Here is a tiny trained network, its code and every weight. The questions are about switching its units off for an input and a class, where a switched-off unit gives its printed mean instead of its output.

import numpy as np


def w(rows, s, z=0):
    codes = np.array(rows[::2]) - 128.0
    scale = np.full(codes.shape[1], s)
    scale[-1] = z or s
    return codes * scale


def norm(h):
    return h / np.sqrt((h * h).mean(-1, keepdims=True) + 1e-5)


def f(y):
    return np.maximum(y, 0)


def log_softmax(a):
    a = a - a.max(-1, keepdims=True)
    return a - np.log(np.exp(a).sum(-1, keepdims=True))


def net(x, mask):
    res = np.array(x, float).reshape(1, 6) / 4 @ E
    u = 0
    for l in range(2):
        y = f(norm(res) @ A[l][:, :-1].T + A[l][:, -1])
        res = res + np.where(mask[u : u + 14], y, B[l][:, -1]) @ B[l][:, :-1]
        u += 14
    return log_softmax(norm(res)[-1] @ U[:, :-1].T + U[:, -1])


A, B = {}, {}
E = w([
[148,145,55,95,16],'x0',
[71,200,198,242,33],'x1',
[248,161,219,160,123],'x2',
[123,65,180,154,25],'x3',
[148,204,70,152,91],'x4',
[64,240,184,32,97],'x5',
],0.0012)
A[0] = w([
[151,146,3,86,145,113],'L0N1',
[115,138,122,208,106,5],'L0N2',
[196,140,128,152,141,60],'L0N3',
[100,212,140,111,110,116],'L0N4',
[134,204,159,83,185,107],'L0N5',
[123,115,143,71,191,156],'L0N6',
[189,103,151,74,169,141],'L0N7',
[81,110,150,156,137,81],'L0N8',
[158,99,77,136,78,125],'L0N9',
[148,147,158,193,154,143],'L0N10',
[34,139,124,128,168,47],'L0N11',
[56,166,134,55,109,52],'L0N12',
[123,101,203,127,83,157],'L0N13',
[94,192,93,138,116,38],'L0N14',
],0.0046,0.0024)
B[0] = w([
[101,136,53,253,203,249],'L0N1',
[142,33,166,72,156,160],'L0N2',
[171,203,158,139,140,170],'L0N3',
[60,159,192,95,81,202],'L0N4',
[39,90,85,97,58,226],'L0N5',
[146,91,92,83,97,252],'L0N6',
[212,130,165,84,70,249],'L0N7',
[62,116,130,127,132,155],'L0N8',
[96,129,166,130,58,201],'L0N9',
[129,170,191,149,192,219],'L0N10',
[163,67,88,102,3,178],'L0N11',
[232,216,132,147,137,198],'L0N12',
[168,129,24,148,123,223],'L0N13',
[104,79,207,91,129,158],'L0N14',
],0.0038,0.002)
A[1] = w([
[87,149,253,201,157,60],'L1N1',
[109,141,109,193,222,78],'L1N2',
[29,200,77,214,112,204],'L1N3',
[197,158,110,162,156,89],'L1N4',
[158,82,72,92,238,90],'L1N5',
[32,156,199,152,158,44],'L1N6',
[223,64,160,115,113,176],'L1N7',
[107,38,163,39,168,5],'L1N8',
[174,231,186,185,173,126],'L1N9',
[41,121,127,66,215,97],'L1N10',
[217,218,145,127,113,185],'L1N11',
[104,82,96,194,169,81],'L1N12',
[103,240,176,50,93,92],'L1N13',
[142,58,184,224,225,131],'L1N14',
],0.0042,0.0023)
B[1] = w([
[167,118,155,48,195,176],'L1N1',
[168,121,103,135,78,165],'L1N2',
[116,55,124,76,182,251],'L1N3',
[130,171,119,138,136,166],'L1N4',
[180,161,168,77,70,187],'L1N5',
[92,121,187,58,149,151],'L1N6',
[120,95,158,197,97,227],'L1N7',
[192,76,202,253,61,151],'L1N8',
[146,123,76,162,207,199],'L1N9',
[145,94,117,206,66,154],'L1N10',
[88,123,100,154,162,235],'L1N11',
[85,147,144,78,102,173],'L1N12',
[50,219,192,144,96,204],'L1N13',
[91,226,130,124,113,210],'L1N14',
],0.0059,0.0031)
U = w([
[35,157,247,11,248,136],'0',
[194,136,195,100,130,2],'1',
[20,11,8,63,112,158],'2',
[250,216,15,11,72,102],'3',
[240,228,144,247,248,169],'4',
[4,247,248,92,22,196],'5',
[253,2,222,198,7,176],'6',
],0.009,0.0086)

Each question gives the input, the list of numbers given to net, and the class t.
The units are the neurons (one row each of A and B). Each row of codes is followed by its name. A weight is (code - 128) times the scale printed after its matrix; where a second scale follows, it is the last column's (A, B and U).
mask holds one flag per neuron, layer by layer. A switched-off neuron (its flag False) gives its mean, the last column of its row in B, instead of its output. The means were averaged over made-up inputs and are rounded, as every weight is.
A unit's drop is (log p(t) with every unit on - log p(t) with that unit switched off) / (log p(t) with every unit on - log p(t) with every unit switched off).
The circuit of an input: a set's keep is (log p(t) with only the set's units on - log p(t) with every unit switched off) / (log p(t) with every unit on - log p(t) with every unit switched off). Starting from the 12 units with the biggest drops (on a tie, the unit counted first), units are removed one at a time, each time the one whose removal leaves the highest keep (on an exact tie, the one counted first), for as long as the keep stays at least 0.8.
circuit, biggest first: the units of the circuit, biggest drop first
most important unit: the unit with the biggest drop
top k neurons: the k neurons with the biggest drops, biggest first
top k neurons in layer l: the k neurons of layer l with the biggest drops, biggest first
input [-1,-2,2,-5,2,-1], class 3: most important unit -> L0N5
input [1,-3,-5,-2,7,4], class 2: circuit, biggest first -> (L0N1, L1N3)
input [8,-5,-3,3,-8,5], class 3: top 4 neurons -> (L0N12, L0N4, L1N3, L0N1)
input [0,-4,7,-8,6,4], class 5: top 2 neurons in layer 0 -> (L0N5, L0N4)
input [-5,4,-7,7,-8,0], class 2: circuit, biggest first -> (L0N13, L1N13)
input [-6,-4,-3,8,4,-8], class 5: circuit, biggest first -> (L1N14, L1N12)
input [5,6,-5,4,-7,-5], class 2: circuit, biggest first -> (L0N7, L1N3)
input [0,-6,0,-7,1,2], class 3: top 2 neurons in layer 0 -> (L0N1, L0N7)
input [-1,-7,5,-2,5,5], class 5: top 3 neurons in layer 0 -> (L0N5, L0N13, L0N7)
input [-8,6,-6,0,-3,2], class 2: circuit, biggest first -> (L0N11, L1N3)
input [5,3,6,-8,-4,0], class 0: top 3 neurons in layer 0 -> (L0N10, L0N6, L0N11)
input [5,-1,4,1,4,-5], class 4: top 2 neurons in layer 0 -> (L0N5, L0N3)
input [-5,-5,-4,-8,6,7], class 2: circuit, biggest first -> (L0N5, L1N10)
input [7,-7,3,-5,-7,6], class 3: top 3 neurons -> (L0N1, L0N12, L0N6)
input [-7,6,6,-4,7,7], class 0: circuit, biggest first -> (L1N1, L1N3)
input [-2,-7,-5,-8,7,-4], class 3: circuit, biggest first -> (L1N5)
input [-6,-2,-8,4,-2,4], class 6: top 2 neurons -> (L1N8, L0N1)
input [4,-8,-6,-8,-6,-7], class 3: top 2 neurons -> (L0N1, L1N5)
input [3,6,-3,-3,3,-8], class 0: top 2 neurons -> (L1N3, L0N13)
input [-6,-3,3,5,-1,6], class 6: most important unit -> L0N6
input [8,-1,6,-6,-2,1], class 2: top 3 neurons in layer 0 -> (L0N1, L0N5, L0N12)
input [7,6,2,-8,7,-2], class 0: top 2 neurons in layer 0 -> (L0N4, L0N14)
input [-6,-7,-4,4,5,2], class 6: top 3 neurons in layer 0 -> (L0N13, L0N6, L0N7)
input [-5,3,2,3,4,-4], class 4: top 2 neurons -> (L1N9, L0N5)
input [-7,-6,-4,0,1,8], class 5: top 2 neurons in layer 1 -> (L1N13, L1N3)
input [-8,-5,1,0,-3,8], class 6: top 3 neurons -> (L1N8, L0N6, L1N14)
input [-8,3,-4,-8,0,0], class 2: top 2 neurons in layer 0 -> (L0N5, L0N7)
